Below are the code and all the weights of a small trained network. Each question names an input and a class and asks about switching units off, where a switched-off unit gives its printed mean instead of its output.

import numpy as np


def w(rows, s, z=0):
    codes = np.array(rows[::2]) - 128.0
    scale = np.full(codes.shape[1], s)
    scale[-1] = z or s
    return codes * scale


def f(y):
    return np.maximum(y, 0)


def log_softmax(a):
    a = a - a.max(-1, keepdims=True)
    return a - np.log(np.exp(a).sum(-1, keepdims=True))


def net(x, mask):
    res = np.array(x, float).reshape(1, 6) / 4 @ E
    y = f(res @ A[0][:, :-1].T + A[0][:, -1])
    res = res + np.where(mask, y, B[0][:, -1]) @ B[0][:, :-1]
    return log_softmax(res[-1] @ U[:, :-1].T + U[:, -1])


A, B = {}, {}
E = w([
[151,137,136,114,133,116,128,125,131,136,132,131],'x0',
[108,124,124,143,130,137,113,130,129,122,125,137],'x1',
[163,43,117,132,252,184,153,50,77,97,178,156],'x2',
[118,141,146,127,114,138,156,118,120,120,134,121],'x3',
[93,186,47,150,138,82,95,2,164,114,197,52],'x4',
[143,164,118,54,124,244,44,124,131,78,100,99],'x5',
],0.017)
A[0] = w([
[174,174,98,73,114,231,79,118,137,64,83,107,128],'neuron 1',
[90,156,140,125,157,123,125,138,120,119,144,136,105],'neuron 2',
[113,188,120,150,100,82,108,144,134,134,147,124,122],'neuron 3',
[172,61,180,133,187,185,168,152,78,108,109,189,134],'neuron 4',
[153,67,146,101,161,143,141,136,87,115,89,162,109],'neuron 5',
[116,96,95,161,143,102,119,154,98,102,140,115,145],'neuron 6',
[109,127,124,32,124,185,77,136,129,96,131,93,130],'neuron 7',
[93,177,135,147,120,88,135,116,187,129,88,73,95],'neuron 8',
[110,124,125,199,140,66,180,131,126,166,140,171,232],'neuron 9',
[123,77,162,112,158,154,157,159,108,117,111,141,134],'neuron 10',
[120,148,170,117,55,116,129,251,147,153,38,153,207],'neuron 11',
[132,144,128,136,160,138,179,143,124,131,106,109,103],'neuron 12',
[104,218,87,139,77,83,89,123,199,161,133,82,142],'neuron 13',
[171,96,97,147,137,164,136,146,78,113,87,117,102],'neuron 14',
[173,120,122,112,121,96,118,91,138,134,117,162,109],'neuron 15',
[134,107,64,145,183,133,130,26,115,98,194,104,11],'neuron 16',
],0.013,0.012)
B[0] = w([
[88,218,145,92,145,219,85,114,122,99,91,148,209],'neuron 1',
[150,125,117,113,129,129,148,104,116,123,115,122,131],'neuron 2',
[136,101,92,148,101,126,146,95,171,90,91,132,179],'neuron 3',
[102,118,104,151,65,137,92,183,109,175,136,179,240],'neuron 4',
[127,142,112,109,120,137,118,161,141,145,76,173,192],'neuron 5',
[147,112,122,121,120,102,124,138,147,122,167,121,154],'neuron 6',
[141,184,187,102,119,152,97,114,144,112,112,146,187],'neuron 7',
[137,110,83,112,115,104,130,131,159,91,101,153,182],'neuron 8',
[161,79,110,182,100,47,190,158,128,151,156,117,226],'neuron 9',
[120,105,110,120,111,118,93,153,166,148,164,175,188],'neuron 10',
[146,172,202,180,253,120,196,32,109,126,197,22,252],'neuron 11',
[121,148,76,142,147,128,120,140,113,153,123,128,140],'neuron 12',
[96,107,59,92,63,145,113,168,122,76,76,67,228],'neuron 13',
[164,156,145,74,147,157,137,140,147,178,152,168,162],'neuron 14',
[104,119,126,139,136,119,140,149,97,128,133,104,138],'neuron 15',
[139,142,179,176,217,120,154,65,118,139,152,75,202],'neuron 16',
],0.012,0.036)
U = w([
[149,97,129,165,210,65,173,105,107,162,184,71,255],'0',
[120,182,168,96,255,193,108,92,105,109,144,84,169],'1',
[118,85,63,130,26,54,149,145,150,93,102,83,138],'2',
[97,174,93,62,53,182,85,133,131,74,64,67,26],'3',
[145,53,117,142,104,107,140,243,86,200,171,177,70],'4',
[116,175,153,71,124,188,88,185,100,165,136,227,56],'5',
],0.0099,0.0043)

Each question gives the input, the list of numbers given to net, and the class t.
The units are the neurons (one row each of A and B). Each row of codes is followed by its name. A weight is (code - 128) times the scale printed after its matrix; where a second scale follows, it is the last column's (A, B and U).
mask holds one flag per neuron, in row order. A switched-off neuron (its flag False) gives its mean, the last column of its row in B, instead of its output. The means were averaged over made-up inputs and are rounded, as every weight is.
A unit's drop is (log p(t) with every unit on - log p(t) with that unit switched off) / (log p(t) with every unit on - log p(t) with every unit switched off).
The circuit of an input: a set's keep is (log p(t) with only the set's units on - log p(t) with every unit switched off) / (log p(t) with every unit on - log p(t) with every unit switched off). Starting from the 12 units with the biggest drops (on a tie, the unit counted first), units are removed one at a time, each time the one whose removal leaves the highest keep (on an exact tie, the one counted first), for as long as the keep stays at least 0.8.
circuit, biggest first: the units of the circuit, biggest drop first
most important unit: the unit with the biggest drop
top k neurons: the k neurons with the biggest drops, biggest first
drop when u is switched off: that unit's drop, to one decimal
input [7,-3,-6,-2,-2,1], class 1: circuit, biggest first -> [neuron 11; neuron 9]
input [-7,-1,4,-8,-7,0], class 4: most important unit -> neuron 1
input [1,4,-2,7,1,-4], class 2: top 2 neurons -> [neuron 11; neuron 16]
input [7,4,1,-4,-7,-4], class 4: top 2 neurons -> [neuron 4; neuron 16]
input [-7,-8,2,2,-1,4], class 5: circuit, biggest first -> [neuron 11; neuron 13]
input [1,-1,-2,7,2,-1], class 2: top 2 neurons -> [neuron 1; neuron 11]
input [-5,7,-6,7,0,-1], class 0: top 3 neurons -> [neuron 11; neuron 4; neuron 1]
input [6,6,0,-4,6,-3], class 2: top 2 neurons -> [neuron 11; neuron 13]
input [-2,3,0,7,1,1], class 3: top 3 neurons -> [neuron 11; neuron 16; neuron 9]
input [3,-4,-7,1,0,-4], class 0: top 2 neurons -> [neuron 11; neuron 4]
input [7,-8,0,0,-8,0], class 0: top 2 neurons -> [neuron 11; neuron 1]
input [5,6,-7,-6,-7,-5], class 0: drop when neuron 11 is switched off -> 0.6
input [4,7,-4,-1,-5,1], class 1: drop when neuron 9 is switched off -> 2.8
input [-6,-6,-7,7,-5,-3], class 0: circuit, biggest first -> [neuron 11]
input [-7,7,2,0,-7,-2], class 4: drop when neuron 4 is switched off -> 0.8
